The four nearest rows among all rows above each row, by straight-line distance, nearest first (none for the first five rows):
1: -2.571	-1.688	-0.249	-0.356	-2.263	1.282	0.134	-2.689	1.358	0.547	-1.200	2.498	1.988	0.106	-0.521	-2.430	-1.050	-0.812	-0.746	-1.249	-2.515	-4.296	-1.246	-0.675	-1.583	-0.833	2.090	-1.361	0.186	-0.611	-0.732	-1.967	-1.553	-2.300	-1.416	1.699	1.174	2.304	-2.218	0.242	0.735
2: -0.952	-1.362	2.630	-0.778	-1.568	0.789	0.207	0.585	1.208	2.656	-0.088	-5.468	-2.072	1.633	-2.105	-0.640	-0.142	2.231	-0.449	0.880	-2.298	4.181	-0.785	-0.351	0.001	3.863	-2.694	-2.570	-0.303	-1.325	0.809	-1.487	-1.220	-0.277	0.246	-2.858	-1.531	0.150	0.137	0.268	-1.202
3: 1.026	1.155	-0.184	-0.753	0.642	-2.283	1.397	0.598	4.458	0.172	-0.149	-1.864	2.875	1.695	-2.702	-0.812	0.706	-2.032	-2.029	-1.901	-0.030	0.334	6.385	0.837	-2.550	-5.506	0.988	-0.449	1.976	2.176	-2.413	4.047	-5.095	-1.063	-1.541	3.895	-2.760	-2.717	4.742	-4.324	-4.731
4: -1.013	-0.855	1.662	-1.784	-2.032	-0.518	-1.966	-0.614	0.730	3.560	-0.992	-0.920	-0.005	0.106	-0.715	0.731	0.286	1.419	1.329	-0.942	-2.695	5.894	-0.630	-0.269	0.595	1.405	-0.367	0.811	-0.698	-0.946	-2.316	-1.086	-1.231	-0.330	1.802	0.891	-3.359	-0.333	-1.223	2.463	-0.116
5: -1.056	-0.086	-1.391	0.396	-1.158	0.640	-3.637	-1.176	0.779	0.023	-1.800	-2.574	-0.558	0.182	-0.946	0.437	-0.566	2.225	-0.211	0.675	-1.440	-2.752	-1.726	-1.059	-0.600	0.473	-0.162	0.907	-0.380	-0.159	-1.551	0.024	0.887	1.127	0.472	1.124	-1.195	0.173	0.800	-0.248	0.883
6: -1.633	-0.924	-0.376	-0.842	0.114	-1.020	0.397	-0.209	-1.519	1.544	1.138	-1.322	-1.324	1.245	0.739	-0.262	0.565	0.043	-1.265	0.683	-0.417	-0.059	-0.684	0.208	-0.270	2.924	-0.221	2.457	0.267	-1.447	1.423	-1.295	2.492	-0.451	1.530	-0.651	-1.929	-1.203	-2.170	1.574	0.487 | 5 4 2 1
7: -1.897	-0.090	1.493	1.109	-0.107	-0.938	-1.871	-2.020	0.176	2.204	-1.497	-3.666	-2.229	-1.309	1.099	0.149	0.408	1.845	2.499	1.374	-2.060	3.811	-0.080	-0.950	-0.438	-2.474	1.646	-1.332	0.656	2.277	-0.181	0.356	0.337	-1.116	-0.300	2.472	-0.059	0.552	2.301	1.873	0.418 | 4 5 2 6
8: -2.009	1.812	-1.238	4.042	1.316	-1.464	-2.029	0.463	-0.575	0.691	0.508	-1.700	1.474	-0.809	-0.886	1.680	0.364	3.508	-2.651	0.338	-1.751	-0.896	1.029	-2.274	-0.820	-2.219	-0.223	0.854	1.222	-1.205	0.203	2.296	-1.019	-1.739	0.531	0.704	-0.093	-0.574	1.918	-0.679	0.745 | 5 7 6 1
9: -0.917	2.020	-1.426	0.965	1.067	0.846	0.057	-1.616	0.113	0.843	-0.972	-2.081	0.043	-0.405	-0.453	-2.527	1.583	-0.670	0.311	-0.695	1.274	-3.547	-1.804	1.945	1.525	-0.272	0.249	-0.447	0.364	-0.118	-0.634	-0.842	0.516	0.931	1.054	-0.417	1.715	-0.087	1.877	-0.158	-1.452 | 5 6 1 8
10: -0.436	-0.127	-2.017	0.611	2.429	-0.948	-2.162	-0.665	2.128	-2.175	1.333	0.873	1.130	-1.380	3.023	0.073	-1.885	4.087	-1.448	1.887	2.341	-1.846	3.063	2.386	1.452	-5.202	1.446	1.101	1.081	-1.458	-2.865	3.806	0.580	0.736	1.508	2.394	0.907	1.350	-0.002	0.689	1.939 | 8 5 9 7
11: 2.879	2.469	-0.352	1.351	-0.509	1.087	-0.225	0.293	-2.079	-0.350	-0.656	2.496	-0.819	1.079	2.024	0.122	-1.889	-2.363	-0.310	1.243	-2.132	-5.031	-1.159	-0.198	1.097	0.544	-1.927	0.164	-1.742	-0.989	-1.177	-0.769	-1.415	0.874	1.505	0.226	3.042	1.111	1.281	-2.922	-1.282 | 9 5 1 6
12: -1.802	-1.087	-0.441	-0.354	-1.474	0.775	-0.019	1.382	1.529	0.873	-0.358	1.538	0.476	-0.848	-2.323	-0.284	-0.163	0.424	-1.119	-2.119	0.091	-0.546	1.890	-1.118	1.518	-0.302	0.657	0.352	1.996	-0.122	1.444	-2.669	2.725	0.007	-1.151	0.012	0.693	0.898	-2.076	1.443	0.545 | 6 1 5 9
13: -1.355	-0.891	-1.588	-1.398	0.124	-0.523	-3.054	0.390	-0.725	1.376	1.589	-1.558	1.455	-1.031	0.208	-0.581	0.865	0.095	-0.102	-0.658	-1.014	0.883	-1.931	-0.123	-0.027	-2.037	-1.469	0.095	1.063	0.805	0.943	0.749	0.119	-0.035	-0.702	2.094	0.016	-0.383	-2.462	2.142	1.162 | 5 6 12 7
14: 5.173	3.338	1.950	2.536	0.001	2.118	-0.973	-1.717	-0.217	-0.292	-3.605	2.934	1.121	3.555	0.238	0.356	-1.542	-2.041	0.311	-1.625	-3.148	-5.344	1.245	1.570	0.883	1.915	-4.149	1.929	-4.043	-2.232	-4.505	1.675	-1.300	0.860	0.651	1.321	2.066	0.644	0.854	-4.048	-2.116 | 11 9 5 1
15: -0.462	-2.816	1.962	-1.113	-0.572	2.529	-1.215	1.476	-1.083	1.851	1.012	0.225	-2.407	1.664	1.478	0.910	-1.291	2.074	-1.766	-2.221	0.593	5.425	-3.333	-0.551	1.395	5.509	-0.497	-0.621	-1.431	0.687	-1.393	-0.820	1.604	1.182	-0.171	-0.956	-3.587	-0.167	-3.734	2.156	0.471 | 4 6 2 13
16: -0.402	0.527	-2.428	0.593	2.489	-1.287	-0.535	-0.199	-0.105	-1.049	0.596	-2.339	1.785	0.817	0.438	-0.083	-2.228	0.859	0.090	-1.819	0.490	-0.209	1.289	1.203	-2.701	-4.162	3.082	0.089	2.858	-0.322	0.886	1.635	0.864	-0.822	-1.420	0.874	0.344	-0.169	1.246	-1.315	2.207 | 8 13 10 5
17: 0.533	-0.978	1.083	0.371	2.712	0.313	-0.187	-0.842	-1.405	1.557	1.233	-3.595	0.419	2.100	2.050	-0.950	0.151	2.889	-1.802	0.183	0.054	3.666	-1.447	-1.103	2.298	0.604	-1.075	0.436	0.424	1.131	0.986	1.787	1.421	2.474	0.453	0.396	-2.565	0.128	2.413	1.755	-2.118 | 6 13 7 2
18: -0.009	-0.818	2.175	-1.554	0.010	0.078	-3.732	-0.944	2.198	1.628	0.872	-0.748	0.735	1.423	1.124	1.454	0.969	0.820	-0.374	-1.390	0.473	2.268	1.206	-2.134	-1.568	0.002	-1.934	1.131	-0.415	0.397	-0.095	2.535	-1.340	-1.133	1.038	0.050	-2.224	-2.052	0.585	-1.434	-1.629 | 4 13 5 17
19: -0.217	0.961	0.906	2.056	-0.702	-0.387	-2.807	-3.154	-0.973	1.205	-1.246	0.915	0.683	-1.212	0.370	-2.775	-3.492	-1.568	-0.779	0.563	-0.875	-4.493	0.967	-0.876	1.522	1.772	2.082	0.209	-0.853	-1.501	-0.716	-0.990	0.695	-1.152	0.268	2.611	-0.981	0.763	2.291	2.317	2.731 | 5 1 9 11
20: -2.375	0.291	-1.994	5.153	-1.931	0.396	1.154	0.255	-2.458	-3.025	-0.181	-0.647	0.041	-2.423	-1.401	0.612	1.382	-2.928	0.739	0.828	-2.165	-1.005	1.745	0.154	-1.045	-2.135	5.438	0.672	1.763	1.245	3.225	-2.716	0.475	0.885	-0.692	0.243	2.709	0.140	0.813	-3.040	2.321 | 16 12 9 8
21: -1.984	-1.934	2.566	1.171	-2.144	-2.587	-0.999	-1.553	2.542	2.793	1.852	-3.122	0.003	2.179	-2.089	0.300	-1.167	-1.681	-2.770	-0.175	-0.385	-3.040	0.456	-0.465	1.982	-1.329	-0.307	-0.977	-1.536	-0.407	-1.930	1.768	-2.962	-0.906	-0.975	3.062	-4.246	-1.212	1.426	-1.261	-4.444 | 18 5 8 9
22: -2.589	0.487	0.558	-0.693	2.725	-1.510	-2.646	0.086	-0.792	0.420	-0.944	0.889	-0.181	-0.611	1.887	0.582	-0.373	1.554	1.080	0.093	2.396	1.117	-0.769	-0.331	2.312	0.683	-1.577	1.647	-0.441	0.121	0.554	2.212	-1.193	-0.080	-0.949	-0.588	1.741	0.285	0.134	-1.400	0.727 | 13 18 5 9
23: 1.707	0.171	-1.000	-2.272	1.922	-1.184	-0.800	0.544	1.198	0.582	-0.641	-0.753	1.871	-0.170	0.774	0.871	-0.560	1.117	0.206	-0.567	3.075	2.401	-1.847	-0.660	-0.131	0.067	-1.533	-0.340	2.120	1.199	0.411	-0.202	0.123	1.991	-2.396	-2.453	-1.684	-0.609	-1.107	-0.337	1.597 | 22 13 18 17
24: 1.144	0.157	-2.747	0.648	3.486	-0.655	-0.107	-2.971	0.056	-0.708	1.228	-0.386	2.699	-0.816	2.956	-0.549	-0.531	1.039	-0.052	-0.925	0.907	-4.853	0.983	1.054	1.755	-1.482	-0.743	-0.774	0.104	-0.145	-1.777	1.518	1.940	-0.175	0.202	3.254	0.576	-0.240	-1.638	-1.156	3.620 | 10 16 9 13
25: 1.779	-0.027	1.926	0.301	-0.694	4.369	-3.860	-0.795	-2.416	4.879	-0.919	-1.201	1.514	1.152	-2.245	-1.628	0.652	-1.914	1.098	-1.007	-3.936	0.419	-5.060	-1.647	1.841	5.247	-2.822	-0.984	-2.662	-0.618	0.418	-1.236	-0.655	1.375	0.244	-3.596	-1.241	-0.210	-0.662	4.717	0.557 | 2 4 15 6
26: 0.378	3.187	2.550	4.767	1.848	0.328	-5.256	-1.020	-1.371	0.235	-1.240	-4.498	0.834	0.545	2.764	2.352	1.026	4.617	-3.282	0.964	-2.342	1.811	3.689	-1.179	2.627	0.833	-2.889	2.538	-3.816	0.444	-4.012	3.293	0.930	-1.747	3.171	0.564	1.066	-1.806	4.154	-1.321	-2.789 | 8 18 17 5
27: -1.619	0.507	0.217	1.195	-0.585	0.614	2.306	0.619	-0.314	-1.073	1.373	0.735	-1.944	-2.217	0.369	-1.415	-0.937	-1.215	-0.723	2.241	1.194	-1.164	1.689	-0.543	-1.282	-2.987	0.372	0.343	1.495	1.759	-2.139	0.265	1.503	-0.637	-0.239	0.722	2.395	-1.511	-0.064	0.150	2.413 | 12 16 9 13
28: -3.995	-0.314	0.827	-1.107	-0.097	-3.414	-1.614	0.533	0.749	2.807	-0.478	-3.786	-2.274	-0.133	-0.319	2.699	2.158	1.332	0.471	-1.116	0.359	4.338	-0.374	1.371	-0.749	-3.091	0.029	-0.601	0.461	0.237	3.510	2.354	1.241	-1.122	0.773	1.325	-1.127	-0.979	-1.140	1.394	-2.672 | 7 13 18 4
29: -0.455	-1.230	-2.402	0.199	-1.978	-0.688	1.565	-1.976	0.406	-3.016	0.164	2.825	2.619	-2.189	-1.804	0.985	0.026	-2.796	-0.183	-0.667	-2.828	-4.467	0.405	0.906	-1.564	0.645	6.453	0.805	2.489	0.953	0.757	-3.772	-0.678	-1.211	-0.037	2.803	2.336	0.963	-0.110	-2.304	1.390 | 20 1 12 27
30: 2.430	-0.642	0.064	0.990	-2.119	1.431	1.056	-1.467	1.958	-1.040	1.130	1.299	-0.684	0.848	-0.841	0.721	0.142	-1.812	0.449	-0.746	-1.610	-9.132	-0.819	2.010	1.868	-0.641	-0.845	0.122	-0.458	-2.560	-0.386	-1.858	-3.044	-0.656	2.396	-0.870	1.973	0.448	-0.071	-3.049	-0.276 | 11 9 1 14
31: -2.288	-2.164	-0.473	0.234	0.290	-2.189	0.304	-1.009	-0.416	0.388	0.282	0.195	-0.189	-1.171	2.254	0.517	-0.017	0.589	0.325	-4.144	2.737	5.379	2.076	1.846	-0.816	1.246	1.311	0.224	-0.949	-1.382	0.382	2.505	-0.090	-0.079	0.248	-0.278	0.402	-1.540	0.487	0.314	0.394 | 22 18 28 6
32: -0.649	-1.231	1.302	2.266	-2.114	2.053	-2.430	0.324	0.103	1.510	1.392	-0.148	0.452	1.209	-0.119	-1.404	-0.706	0.448	0.779	0.829	-0.168	-1.032	-1.399	1.783	3.330	2.932	-2.366	-1.211	-0.909	-1.435	0.205	1.164	0.357	-0.044	-2.425	2.006	-1.844	-0.654	-0.329	1.878	-1.591 | 5 13 6 9
33: -1.919	2.620	-1.838	1.512	0.355	1.547	4.839	0.878	-1.001	-3.752	-0.724	-1.383	-0.757	0.085	-0.970	1.413	0.251	-1.278	0.723	1.080	-1.339	-2.926	1.979	-0.100	-0.294	-2.612	0.922	-0.044	3.097	1.493	-0.529	-2.961	3.659	0.070	1.918	-1.157	3.030	1.154	-0.924	-3.596	-1.380 | 27 20 9 12
34: -0.150	-1.409	-4.526	-1.187	2.332	-0.328	-3.001	-1.310	-1.365	0.525	-1.730	4.515	-0.360	-3.125	4.613	0.544	-2.344	3.836	-0.744	-0.827	4.390	-3.974	-1.580	-2.668	2.126	0.297	1.953	-0.268	-0.675	-3.015	1.495	1.254	1.091	-0.988	1.950	1.785	2.013	1.588	-0.934	2.013	4.957 | 24 22 10 19
35: 0.745	-1.863	-2.739	-2.064	3.587	-3.530	-2.836	-0.730	-0.824	1.489	-2.338	1.787	-2.574	-0.190	1.719	-0.385	0.294	1.385	-0.174	1.007	1.621	7.360	-0.170	0.618	-1.656	-1.206	2.053	1.626	0.557	-0.194	1.884	3.198	-0.524	-0.156	-1.497	-0.399	-1.878	-1.147	-0.726	3.625	3.089 | 31 23 22 13
36: -2.566	0.821	-0.616	0.446	2.412	-2.271	-2.791	0.292	0.240	2.117	-0.686	-2.990	0.761	0.297	-0.515	-0.182	-0.677	0.351	0.518	-0.576	1.589	1.587	1.403	-1.917	-1.387	-2.329	-0.771	-0.733	0.456	1.520	-0.349	0.421	-0.031	-1.220	-0.452	3.209	-0.164	-1.042	-0.468	1.890	1.804 | 13 7 16 8
37: 3.703	-0.069	0.355	-0.568	1.970	0.558	-1.556	1.247	-0.985	-0.105	2.067	0.190	-2.946	0.564	3.124	0.159	-2.741	-1.293	-0.204	2.404	1.496	-0.847	-4.040	-3.092	2.953	4.643	-2.245	-0.788	-0.493	-0.310	-1.149	1.754	1.256	2.332	-1.510	0.739	-0.516	4.887	1.449	-0.621	0.444 | 11 22 32 17
38: -1.584	0.540	-2.651	-0.630	2.089	0.145	-0.323	0.197	-0.368	0.487	-0.401	-1.050	0.789	0.180	1.442	1.326	-1.743	2.003	-0.465	-0.854	0.654	0.212	-0.672	0.201	-2.688	-0.315	-0.491	-0.790	1.833	-0.259	-3.247	0.318	0.828	0.442	0.055	2.348	2.375	1.979	0.405	2.457	3.127 | 36 13 16 5
39: -0.205	-0.412	-0.579	-1.488	3.376	-0.868	-5.148	-0.858	1.143	2.478	0.956	-0.782	0.032	2.210	-0.984	-0.221	-2.050	2.438	-0.837	-0.158	-0.394	0.592	1.542	0.382	-2.111	-5.817	0.873	-0.568	-0.621	0.293	-2.719	5.019	-4.656	-0.919	-0.862	3.674	-3.432	-1.765	4.837	-1.834	-2.857 | 18 3 21 36
40: -3.600	-2.523	-0.149	0.498	-1.057	2.800	2.007	-4.036	-1.435	0.323	0.951	-0.074	-0.450	-1.140	0.673	-1.444	-0.402	1.072	0.202	0.927	-1.594	-0.698	0.600	3.057	3.449	-0.610	2.142	-1.181	0.956	2.622	0.878	-4.466	1.615	-0.596	0.918	3.843	-2.845	4.587	-2.480	3.853	0.362 | 12 1 6 13
41: 1.103	2.021	-1.560	-0.878	1.169	-1.535	0.453	-0.207	1.242	-0.583	-0.879	0.251	0.606	1.550	-1.431	-1.494	-1.685	-2.881	-0.515	-2.166	1.649	-4.733	3.122	0.853	0.468	-4.008	0.944	2.628	-0.265	-2.307	-0.925	4.797	-3.019	1.554	-1.305	1.988	-0.597	-2.806	4.801	-3.813	-0.963 | 3 16 39 9
42: -3.302	-1.388	4.572	1.855	-2.272	0.073	-2.963	-1.413	2.157	1.942	1.570	-5.002	-0.550	0.545	-0.974	-0.062	1.543	3.429	-1.680	0.256	-3.377	4.937	0.609	-1.789	-0.517	2.203	-0.836	-0.385	-0.074	-0.042	0.838	-0.783	0.284	-1.952	0.455	-0.871	-2.665	0.029	2.193	3.018	-3.546 | 2 4 7 18
43: -1.607	-1.935	-1.506	0.232	0.088	-0.048	0.276	-0.539	1.062	-3.436	-0.470	-1.109	-0.636	-0.466	-0.366	0.636	-1.951	1.491	1.346	1.277	-0.620	0.364	1.119	-0.676	-1.002	-1.204	1.081	0.191	1.148	-0.145	-0.694	-0.512	1.399	-1.708	-1.107	1.994	1.432	-1.156	1.433	-1.474	0.928 | 27 16 5 38
44: -1.056	-0.940	-1.204	-0.047	0.280	0.301	-0.420	-0.398	-1.537	-0.127	0.110	0.224	1.575	0.090	-0.497	-0.076	0.257	0.693	0.814	-0.471	-1.386	-1.513	2.404	-1.334	-2.357	-0.770	1.770	-0.501	2.369	1.348	0.743	-2.846	-0.806	-1.168	0.178	1.308	2.003	1.099	-0.382	0.598	2.460 | 43 12 38 1
45: -1.525	-1.111	1.029	-0.097	-1.815	2.865	0.457	-0.388	1.781	-0.795	-1.253	0.204	-1.508	-0.301	0.427	-0.186	0.222	-0.011	-1.931	1.601	0.426	3.789	2.053	2.455	1.183	0.143	-0.090	0.653	-1.862	-0.218	2.407	0.172	2.606	-0.760	1.246	0.435	0.143	0.198	0.394	-2.429	-2.226 | 43 12 6 31
46: -1.513	1.022	1.947	2.717	1.888	1.777	-4.457	1.449	0.181	2.681	0.178	-5.370	1.320	1.215	0.345	-0.499	1.718	4.377	0.981	-1.841	-2.167	2.198	-0.054	-0.522	0.077	1.799	-1.832	0.010	-1.549	1.080	-0.016	2.514	0.366	1.067	2.033	1.753	-4.148	-0.342	1.470	1.352	-2.008 | 17 42 18 5
47: -1.747	0.331	-3.216	-1.655	1.641	-0.568	0.285	0.810	-2.363	-0.424	0.679	2.901	-1.101	-3.172	1.604	-0.385	1.981	-0.799	2.307	-1.137	4.132	-2.428	-0.163	1.679	-0.797	-3.031	3.297	0.282	1.965	-1.228	3.876	-1.101	-1.136	-0.929	-2.166	-1.987	1.553	1.293	-2.803	-2.324	5.032 | 44 16 22 27
48: -2.890	-1.463	-2.994	-1.065	1.856	-0.611	0.770	0.132	0.148	0.837	3.411	-2.286	-0.281	0.755	2.360	-0.846	-1.981	-0.192	0.037	0.522	1.442	1.365	-1.253	-0.485	0.689	-0.897	0.653	-0.856	1.115	2.364	1.612	1.607	0.529	-0.139	-0.075	2.288	-1.960	-0.647	0.564	1.106	2.806 | 13 36 16 38
49: -0.048	0.440	0.649	-0.387	-2.253	3.839	1.762	-2.204	1.489	-1.421	-1.326	2.611	0.436	-0.992	2.118	1.713	0.748	-0.448	-1.416	-0.597	-1.032	-1.955	0.799	0.510	-0.031	-0.754	0.551	-0.857	-1.505	-0.695	0.634	-4.019	-1.347	0.685	0.256	-0.037	-0.348	1.434	-0.232	0.270	0.052 | 1 12 44 45
50: -1.189	2.398	2.502	0.631	-1.135	-0.889	0.333	-2.824	1.805	0.689	0.784	-3.073	-1.962	1.864	-2.414	-2.615	1.259	-2.188	0.092	0.642	-2.684	-2.178	1.459	1.055	-0.552	-1.411	0.408	1.282	0.589	2.078	-2.075	-0.485	0.049	-2.116	-0.574	0.849	-1.718	0.430	3.458	-3.110	-1.829 | 9 21 5 43
51: -5.130	-1.301	0.247	2.515	-0.113	0.619	0.206	-1.054	-1.010	-0.161	0.445	-1.262	-0.732	-0.769	0.701	2.419	1.195	-1.076	1.746	0.817	-1.419	1.458	-0.117	0.035	-1.131	-0.209	3.804	0.286	3.436	3.569	-0.620	-3.802	2.033	-0.027	-0.271	0.626	0.067	2.108	-1.354	2.530	0.070 | 44 7 40 12
52: -4.058	-4.440	-0.348	-0.192	-4.588	-1.599	1.607	-0.847	-0.102	0.873	0.201	3.998	2.017	1.003	-3.790	-1.763	2.231	-3.268	0.765	-0.697	-1.476	-1.382	0.177	1.869	-1.191	-3.383	3.783	-0.474	3.063	-0.512	1.697	-4.346	-2.229	-1.886	1.746	-0.497	0.010	1.711	-0.859	3.150	-0.508 | 1 44 12 29
53: -1.401	-1.690	1.966	3.309	-3.103	3.048	-2.133	-2.097	0.598	-1.301	0.084	-0.081	-1.416	-0.571	0.220	-0.083	-2.036	2.133	0.298	-0.569	-2.952	1.989	1.299	0.105	2.636	1.932	-0.885	-1.229	-3.326	-1.401	-3.275	-1.359	0.980	-2.069	0.915	1.150	0.981	1.096	1.034	0.333	-3.024 | 32 45 5 43
54: -1.785	-0.045	0.105	0.464	0.416	-2.231	3.601	-1.195	0.933	-2.886	0.916	-3.285	-1.051	0.241	-3.582	0.061	1.238	-1.270	-0.137	1.276	0.547	-2.201	0.825	1.620	-2.063	-4.486	0.266	1.909	1.342	2.805	0.005	0.246	-2.323	0.221	-1.007	0.179	2.665	0.897	1.150	-0.431	-2.917 | 50 27 43 9
55: -3.577	-1.061	2.714	-0.116	-0.586	0.745	-0.551	-0.055	-0.880	1.268	2.221	-1.330	-2.104	-0.304	0.082	0.652	-2.178	3.393	0.804	0.188	-1.812	2.925	-1.272	0.068	1.853	3.143	-0.383	-1.640	1.268	0.189	3.279	0.253	2.677	0.816	1.704	0.651	-2.768	1.647	0.794	2.727	0.680 | 6 17 2 15
56: 1.286	2.599	0.004	1.114	1.437	-1.308	-1.392	0.158	2.506	-0.914	0.284	-1.063	-0.755	0.012	0.472	0.603	0.207	1.339	-1.308	0.859	-1.010	-3.683	1.310	-2.276	1.920	0.123	-0.715	-0.563	-1.551	-0.093	-1.830	-0.665	0.755	-2.327	-0.148	1.354	-3.006	-1.113	2.203	1.111	-0.722 | 5 8 19 9
57: 0.749	1.980	1.227	-0.112	2.392	-0.911	0.566	-0.801	1.307	0.057	0.426	2.009	0.478	1.801	-1.847	-1.032	-0.657	-0.967	0.224	0.959	-1.408	-2.993	0.586	-0.890	1.372	-1.922	-2.279	1.790	1.302	-1.376	-0.128	1.764	-2.671	-1.929	1.984	3.056	-1.566	0.443	2.255	-0.998	-2.146 | 56 50 41 11
58: -0.832	-2.342	-1.632	-1.041	-1.177	1.423	2.744	2.531	0.101	-1.184	-0.067	0.077	0.541	-0.220	-1.253	-0.294	1.432	-0.724	-0.360	0.238	0.864	3.682	-1.234	2.462	0.043	3.027	-0.135	0.025	-0.200	1.104	1.911	-2.362	2.929	-0.912	-1.482	-0.885	-1.678	2.306	0.209	-0.037	-0.841 | 45 12 6 23
59: 1.250	0.416	0.426	-1.149	-1.675	0.556	1.595	-1.360	0.811	-0.672	-0.589	-0.549	-0.343	-0.155	0.025	-2.156	0.127	-3.330	-2.212	0.766	-0.744	-3.590	0.380	-0.039	0.422	0.619	1.241	-0.450	-1.076	0.367	-0.324	-1.994	-0.781	-1.101	0.215	0.638	0.334	0.793	1.055	-1.259	0.207 | 49 9 1 11
60: -0.763	1.298	0.634	3.738	0.614	0.933	-4.503	-2.970	-0.731	2.495	0.374	-3.803	0.145	1.380	3.609	-2.465	-3.923	2.892	-0.123	0.202	-0.881	-4.588	-4.430	-1.254	1.894	0.579	0.490	-0.604	0.307	1.204	-1.081	-1.626	0.382	-1.533	-1.920	3.498	-1.866	-2.028	0.183	2.761	2.949 | 19 5 32 56
